Below are the code and all the weights of a small trained network. Each question names an input and a class and asks about switching units off, where a switched-off unit gives its printed mean instead of its output.

import numpy as np


def w(rows, s, z=0):
    codes = np.array(rows[::2]) - 128.0
    scale = np.full(codes.shape[1], s)
    scale[-1] = z or s
    return codes * scale


def norm(h):
    return h / np.sqrt((h * h).mean(-1, keepdims=True) + 1e-5)


def f(y):
    return y / 2 * (1 + np.tanh(0.7978845608 * (y + 0.044715 * y**3)))


def log_softmax(a):
    a = a - a.max(-1, keepdims=True)
    return a - np.log(np.exp(a).sum(-1, keepdims=True))


def net(x, mask):
    res = np.array(x, float).reshape(1, 6) / 4 @ E
    u = 0
    for l in range(3):
        y = f(norm(res) @ A[l][:, :-1].T + A[l][:, -1])
        res = res + np.where(mask[u : u + 10], y, B[l][:, -1]) @ B[l][:, :-1]
        u += 10
    return log_softmax(norm(res)[-1] @ U[:, :-1].T + U[:, -1])


A, B = {}, {}
E = w([
[1,145,114,158],'x0',
[145,139,21,110],'x1',
[85,206,106,89],'x2',
[161,143,153,103],'x3',
[112,191,164,87],'x4',
[149,188,51,231],'x5',
],0.0042)
A[0] = w([
[192,193,132,139,151],'0.n1',
[191,135,255,109,252],'0.n2',
[96,145,218,90,163],'0.n3',
[151,166,42,6,192],'0.n4',
[119,66,76,185,224],'0.n5',
[69,44,87,123,201],'0.n6',
[91,90,171,138,94],'0.n7',
[123,48,157,179,174],'0.n8',
[172,80,126,149,118],'0.n9',
[172,130,132,142,133],'0.n10',
],0.0086,0.0021)
B[0] = w([
[197,102,97,57,166],'0.n1',
[156,254,184,83,254],'0.n2',
[97,112,165,117,204],'0.n3',
[96,63,181,57,213],'0.n4',
[188,49,116,129,201],'0.n5',
[188,108,189,212,188],'0.n6',
[157,141,189,154,148],'0.n7',
[230,214,156,204,180],'0.n8',
[162,177,208,195,154],'0.n9',
[196,216,131,114,142],'0.n10',
],0.0064,0.0049)
A[1] = w([
[67,138,135,130,150],'1.n1',
[142,94,25,103,112],'1.n2',
[178,139,111,102,5],'1.n3',
[212,135,107,201,146],'1.n4',
[142,69,103,191,79],'1.n5',
[193,183,3,133,153],'1.n6',
[25,149,144,240,208],'1.n7',
[208,93,154,187,52],'1.n8',
[155,121,164,100,120],'1.n9',
[117,60,182,53,16],'1.n10',
],0.0073,0.0021)
B[1] = w([
[102,45,207,164,140],'1.n1',
[3,170,85,250,167],'1.n2',
[165,179,202,87,123],'1.n3',
[208,138,92,37,252],'1.n4',
[134,115,154,105,167],'1.n5',
[31,244,31,76,220],'1.n6',
[162,19,203,97,206],'1.n7',
[235,82,167,120,215],'1.n8',
[94,211,28,117,178],'1.n9',
[239,218,114,2,174],'1.n10',
],0.0038,0.0029)
A[2] = w([
[161,86,144,28,109],'2.n1',
[127,105,143,154,74],'2.n2',
[145,59,245,99,184],'2.n3',
[118,161,213,122,22],'2.n4',
[172,123,152,86,159],'2.n5',
[164,132,119,151,151],'2.n6',
[175,93,153,95,97],'2.n7',
[146,147,80,112,155],'2.n8',
[151,85,4,86,160],'2.n9',
[26,164,155,76,254],'2.n10',
],0.011,0.003)
B[2] = w([
[164,154,11,41,191],'2.n1',
[129,146,123,57,123],'2.n2',
[71,91,88,129,253],'2.n3',
[136,176,234,164,176],'2.n4',
[45,155,126,114,190],'2.n5',
[30,112,2,116,150],'2.n6',
[151,146,64,136,165],'2.n7',
[64,194,148,156,151],'2.n8',
[47,210,173,248,189],'2.n9',
[164,18,130,157,224],'2.n10',
],0.0058,0.0074)
U = w([
[82,64,77,104,32],'0',
[96,116,133,24,184],'1',
[208,225,149,109,158],'2',
[43,5,163,170,129],'3',
[17,179,66,244,177],'4',
[144,204,78,135,2],'5',
[106,152,235,147,247],'6',
[254,77,93,238,116],'7',
],0.013,0.0035)

Each question gives the input, the list of numbers given to net, and the class t.
The units are the neurons (one row each of A and B). Each row of codes is followed by its name. A weight is (code - 128) times the scale printed after its matrix; where a second scale follows, it is the last column's (A, B and U).
mask holds one flag per neuron, layer by layer. A switched-off neuron (its flag False) gives its mean, the last column of its row in B, instead of its output. The means were averaged over made-up inputs and are rounded, as every weight is.
A unit's drop is (log p(t) with every unit on - log p(t) with that unit switched off) / (log p(t) with every unit on - log p(t) with every unit switched off).
The circuit of an input: a set's keep is (log p(t) with only the set's units on - log p(t) with every unit switched off) / (log p(t) with every unit on - log p(t) with every unit switched off). Starting from the 12 units with the biggest drops (on a tie, the unit counted first), units are removed one at a time, each time the one whose removal leaves the highest keep (on an exact tie, the one counted first), for as long as the keep stays at least 0.8.
circuit, biggest first: the units of the circuit, biggest drop first
k most important neurons: the k neurons with the biggest drops, biggest first
k most important neurons of layer l: the k neurons of layer l with the biggest drops, biggest first
drop of u: that unit's drop, to one decimal
input [-6,2,-1,-2,-6,-2], class 2: 2 most important neurons -> (2.n10, 1.n4)
input [2,-1,-4,-2,2,4], class 7: most important neuron of layer 0 -> (0.n2)
input [-7,-4,-8,-3,-8,-5], class 2: circuit, biggest first -> (0.n2, 2.n10)
input [0,6,5,5,2,4], class 4: circuit, biggest first -> (2.n9, 0.n2)
input [4,4,5,8,3,0], class 0: circuit, biggest first -> (0.n2, 2.n10)
input [-2,2,-6,6,-2,8], class 4: circuit, biggest first -> (1.n6, 2.n9, 0.n6)
input [-8,-2,-4,2,-5,0], class 2: circuit, biggest first -> (0.n2, 2.n10)
input [3,4,7,7,-5,-2], class 0: 3 most important neurons -> (0.n4, 0.n2, 2.n1)
input [-3,2,-3,-5,1,7], class 4: 2 most important neurons -> (2.n9, 0.n2)
input [-8,-4,-8,-5,-1,-2], class 2: 2 most important neurons -> (0.n2, 2.n10)
input [-3,-8,6,-5,-7,-3], class 2: 2 most important neurons -> (0.n2, 0.n8)
input [8,3,3,3,3,-8], class 3: 2 most important neurons -> (2.n10, 0.n1)
input [7,0,-8,-8,0,-5], class 7: 2 most important neurons -> (0.n8, 0.n6)
input [3,6,-4,-3,-3,-4], class 7: circuit, biggest first -> (0.n6)
input [4,-3,0,-4,3,-3], class 3: drop of 0.n7 -> -0.1
input [2,-7,7,-7,4,-5], class 3: drop of 2.n10 -> 0.5
input [5,-2,5,-3,2,6], class 3: drop of 1.n7 -> 0.2
input [-3,-2,2,1,-8,-4], class 2: 2 most important neurons of layer 2 -> (2.n10, 2.n9)
input [-3,0,-1,-1,3,6], class 4: 2 most important neurons -> (0.n2, 2.n9)
input [-1,-7,-8,-4,-6,-4], class 7: circuit, biggest first -> (0.n8)
